[[-24  -3   2 -34 -23 -40  38 -10  46 -25  25  -3 -45]
 [ 20  -6  -6  38  14  42 -28  -2 -45  26 -21  11  48]
 [-15 -40 -28  28 -45  17  49 -61  -8  13  14  36  19]
 [ -7 -36 -26  38 -34  28  33 -54 -21  20   5  35  32]
 [-25  -7  -2 -31 -29 -40  43 -16  45 -24  26   1 -43]
 [-29 -32 -22  -2 -52 -15  66 -54  27  -7  28  26 -18]
 [ 29  24  14  15  46  27 -61  42 -38  15 -30 -18  31]
 [ 22  40  27 -17  53  -4 -61  63  -7  -5 -22 -35  -3]
 [ 28  15   9  24  38  34 -55  30 -43  19 -29  -9  38]] -> -3

[[  3   1  -9  11  -1  18  -1 -16 -28]
 [-29   0   1 -68 -19  20  33  -6  11]
 [ 42  -1 -10  47  31   5  31 -19  -4]
 [ -9   0  -1 -18  16   5  30 -19   8]
 [ -7  17  15 -17   3  -1  -4   2  12]] -> 1

[[  7  -1  -8  19  32   0  23  19   3  -4 -11 -16 -17  35  -8]
 [-17  26 -36  -1  -8  25   5 -11 -36  16   0 -12  11  22  -5]
 [ -4  10 -55  27  -1   9   1  11 -39  -1  13  -1  26   1   4]
 [ 15 -19  33   2  22 -17   9  13  35 -11 -10  -2 -23   5  -3]
 [-23  18  -1 -34 -51  16 -29 -38 -21  18  13  14  25 -33   7]
 [ 38 -41   6  50  52 -39  19  54  35 -36  -2   2 -16   1   3]
 [-13  19  12 -22   3  19  12 -17   0  17 -16 -17 -19  34 -12]
 [ -3  10   8  -5  20  10  20   0   5   8 -17 -19 -23  40 -12]
 [-21  27 -13 -20 -17  26  -1 -24 -24  21  -3 -10   4  17  -6]
 [-50  61   3 -69 -47  58  -5 -69 -36  53 -14 -21  -3  35 -16]
 [ -8  12  -4  -8  -3  12   4  -9  -8   9  -5  -7  -3  14  -5]
 [ -9   2  54 -46 -24   1 -14 -31  27  12  -7   6 -15 -14  -2]] -> -1

[[ 48 -26  -7  16 -30 -25  -5 -21 -31   1  11  50]
 [ 22  -3   3  -8 -25 -40  37 -29 -21  53 -13  -3]
 [ 41   0   3  22  -1 -53 -23  14   0  29  11  43]
 [  0  42  47   6 -29  20  20 -15  -3  35 -21  16]
 [ 56  18  15  16 -13 -38  25  35   0  10  -9  43]
 [-47 -18   3  -2  12 -37 -38  57  -1  26 -23 -12]
 [-13  28  18  20 -25 -51  32  34  -7  27  35  -6]
 [  3 -50 -36   1 -19 -43 -23   0 -33  -9   2  50]] -> -26

[[ 18 -25  19 -16   1  20 -22  35 -47]
 [ 18 -21  37 -54  50 -61  63 -74  70]
 [  3  20 -21  35 -47  55 -61  64 -73]
 [-31  40 -61  64 -67  62 -69  59 -66]
 [-30  25  -9   3   9 -27  35 -53  61]] -> -25

[[-39  53  46 -52   5  56  14  47]
 [-57 -23 -54  21  52 -49  31  46]
 [ 35 -48 -43  51 -43 -43  38 -41]
 [-57  62  52  60 -50  32 -48 -38]
 [ 39 -45 -56  62  16   2 -52 -55]
 [ 43 -56  50  46 -37  -5  15 -39]
 [  7  57  31 -21  54 -64 -60   8]
 [ 60  48  53  41 -48 -57  53  50]] -> 53

[[ -1   0  -2   1  -2   1   0   0  -1  -1   0  -1]
 [ 12  -3  49 -22  23 -43   2  15   0  12  -1  11]
 [ 14  -4  57 -24  25 -52   2  19  -2  12  -2  11]
 [ 14  -5  57 -25  26 -52   2  19  -2  12  -1  11]
 [-11  11 -12   7 -15  13   0  -9   2   0   5  -4]
 [ -1   0  -1   1  -1   1   0   0  -1   0   0   0]
 [  5   1  13  -8   9  -9   0   2   5   5   0   4]
 [-21  29 -24   9 -29  33   1 -23  14   6  11  -4]
 [-30  47 -35  11 -40  52   2 -37  27  12  18  -4]
 [  0   0   0   0   0   0   0   0   0   0   0   0]
 [-20  26 -22   9 -27  30   1 -21  12   5  11  -4]
 [  8   1  28 -15  15 -23   1   7   5   9   0   8]] -> 0

[[  1   0  -1  -1   2  -1   3   0  -2  -1   0   0   2  -3  -2]
 [  1  -1  -2  -1   1   1  -1  -1   1   1   0   0  -1   1   1]
 [-56  25 -52  -4   7  20 -11   3  26  -6  19 -35 -15 -54  -8]
 [  2   0  -1   1   0   3  -2  -3   2   0  -1  -1   0  -1   0]
 [ -2   1   3   1   1   1   3   0   0  -1  -1  -1   2   2   2]
 [  3   1   0   0  -1  -2   0   0   1   2  -1   0   3  -4   1]] -> 0
---
[-72 -13 -39 -37] -> -72
[-64 -12 -63 -65 -13  -8 -59] -> -64
[12  4 54 16  2] -> 12
[ 49 -17 -24 -54] -> 49
[-47 -45 -57 -45] -> -47
[ 31  -8 -74  15  21  28   2] -> 31
[ 68 -70 -10 -35   8 -17 -13] -> 68
